Below are the code and all the weights of a small trained network. Each question names an input and a class and asks about switching units off, where a switched-off unit gives its printed mean instead of its output.

import numpy as np


def w(rows, s, z=0):
    codes = np.array(rows[::2]) - 128.0
    scale = np.full(codes.shape[1], s)
    scale[-1] = z or s
    return codes * scale


def f(y):
    return y / 2 * (1 + np.tanh(0.7978845608 * (y + 0.044715 * y**3)))


def log_softmax(a):
    a = a - a.max(-1, keepdims=True)
    return a - np.log(np.exp(a).sum(-1, keepdims=True))


def net(x, mask):
    res = np.array(x, float).reshape(1, 5) / 4 @ E
    y = f(res @ A[0][:, :-1].T + A[0][:, -1])
    res = res + np.where(mask, y, B[0][:, -1]) @ B[0][:, :-1]
    return log_softmax(res[-1] @ U[:, :-1].T + U[:, -1])


A, B = {}, {}
E = w([
[7,142,118,127,113],'x0',
[141,175,164,91,56],'x1',
[104,20,170,81,126],'x2',
[130,126,125,129,126],'x3',
[122,149,67,30,162],'x4',
],0.012)
A[0] = w([
[121,111,95,150,190,58],'n1',
[128,91,142,216,74,130],'n2',
[149,68,132,111,112,47],'n3',
[247,114,154,123,118,2],'n4',
[88,74,158,91,115,71],'n5',
[66,128,143,186,102,85],'n6',
[58,155,76,62,152,74],'n7',
[121,118,152,178,122,29],'n8',
[61,209,103,164,139,61],'n9',
[133,71,154,105,129,94],'n10',
[35,91,157,102,115,66],'n11',
[93,174,151,85,49,129],'n12',
[72,87,55,184,180,168],'n13',
],0.015,0.0071)
B[0] = w([
[164,99,125,136,19,166],'n1',
[188,159,106,37,164,209],'n2',
[95,179,74,141,159,162],'n3',
[70,51,85,169,157,214],'n4',
[141,208,88,175,90,195],'n5',
[220,24,116,45,222,186],'n6',
[214,74,117,29,168,238],'n7',
[254,129,62,90,44,144],'n8',
[73,162,58,194,151,219],'n9',
[117,208,113,126,97,184],'n10',
[68,146,63,188,181,219],'n11',
[113,65,200,172,43,217],'n12',
[136,116,233,173,38,251],'n13',
],0.0098,0.011)
U = w([
[76,74,99,151,195,140],'0',
[168,139,115,25,151,75],'1',
[98,246,67,193,122,100],'2',
[98,153,185,118,158,251],'3',
[105,108,194,141,60,69],'4',
],0.013,0.017)

Each question gives the input, the list of numbers given to net, and the class t.
The units are the neurons (one row each of A and B). Each row of codes is followed by its name. A weight is (code - 128) times the scale printed after its matrix; where a second scale follows, it is the last column's (A, B and U).
mask holds one flag per neuron, in row order. A switched-off neuron (its flag False) gives its mean, the last column of its row in B, instead of its output. The means were averaged over made-up inputs and are rounded, as every weight is.
A unit's drop is (log p(t) with every unit on - log p(t) with that unit switched off) / (log p(t) with every unit on - log p(t) with every unit switched off).
The circuit of an input: a set's keep is (log p(t) with only the set's units on - log p(t) with every unit switched off) / (log p(t) with every unit on - log p(t) with every unit switched off). Starting from the 12 units with the biggest drops (on a tie, the unit counted first), units are removed one at a time, each time the one whose removal leaves the highest keep (on an exact tie, the one counted first), for as long as the keep stays at least 0.8.
units of the circuit, in order: the units of the circuit, biggest drop first
most important unit: the unit with the biggest drop
top k neurons: the k neurons with the biggest drops, biggest first
drop of u: that unit's drop, to one decimal
input [7,-8,-7,8,-1], class 3: units of the circuit, in order => n13; n6
input [-2,7,3,5,3], class 4: units of the circuit, in order => n12
input [4,-5,-2,1,3], class 4: top 3 neurons => n13; n1; n2
input [1,2,6,-2,5], class 2: units of the circuit, in order => n5; n6
input [1,3,7,3,-6], class 2: top 3 neurons => n5; n7; n11
input [6,6,1,-5,3], class 0: units of the circuit, in order => n11; n7; n2
input [-3,-8,-4,6,7], class 4: units of the circuit, in order => n13; n1
input [3,-2,8,-7,6], class 2: top 2 neurons => n5; n11
input [5,4,-3,6,-7], class 1: top 2 neurons => n6; n2
input [6,-8,8,-4,6], class 2: top 2 neurons => n11; n5
input [4,-4,5,-6,3], class 3: top 4 neurons => n13; n7; n9; n4
input [-2,1,6,0,5], class 2: units of the circuit, in order => n5; n6; n10
input [-6,-2,-5,1,-6], class 0: top 2 neurons => n4; n7
input [1,8,-2,4,5], class 4: top 3 neurons => n12; n2; n6
input [0,-5,-1,5,-8], class 1: units of the circuit, in order => n2
input [7,7,-6,-6,2], class 0: top 3 neurons => n9; n13; n7
input [2,-7,0,4,8], class 1: top 2 neurons => n7; n12
input [-2,-5,7,-1,7], class 1: top 2 neurons => n7; n9
input [-1,-6,-1,1,-4], class 4: top 2 neurons => n13; n7
input [-4,-2,6,-6,-2], class 2: units of the circuit, in order => n10; n6; n3
input [8,2,-5,6,-8], class 0: units of the circuit, in order => n6
input [5,-7,-4,7,4], class 3: top 3 neurons => n13; n12; n7
input [4,-3,7,-7,-5], class 2: units of the circuit, in order => n5; n10
input [-4,-8,4,0,7], class 4: top 2 neurons => n13; n1
input [7,-1,-5,5,-1], class 0: top 2 neurons => n6; n9
input [-4,-7,7,2,6], class 2: drop of n6 => 0.2
input [2,-3,-1,4,1], class 3: most important unit => n12
input [-7,-6,-4,0,7], class 0: drop of n1 => -0.3
input [4,3,-2,4,-8], class 1: drop of n9 => 0.0
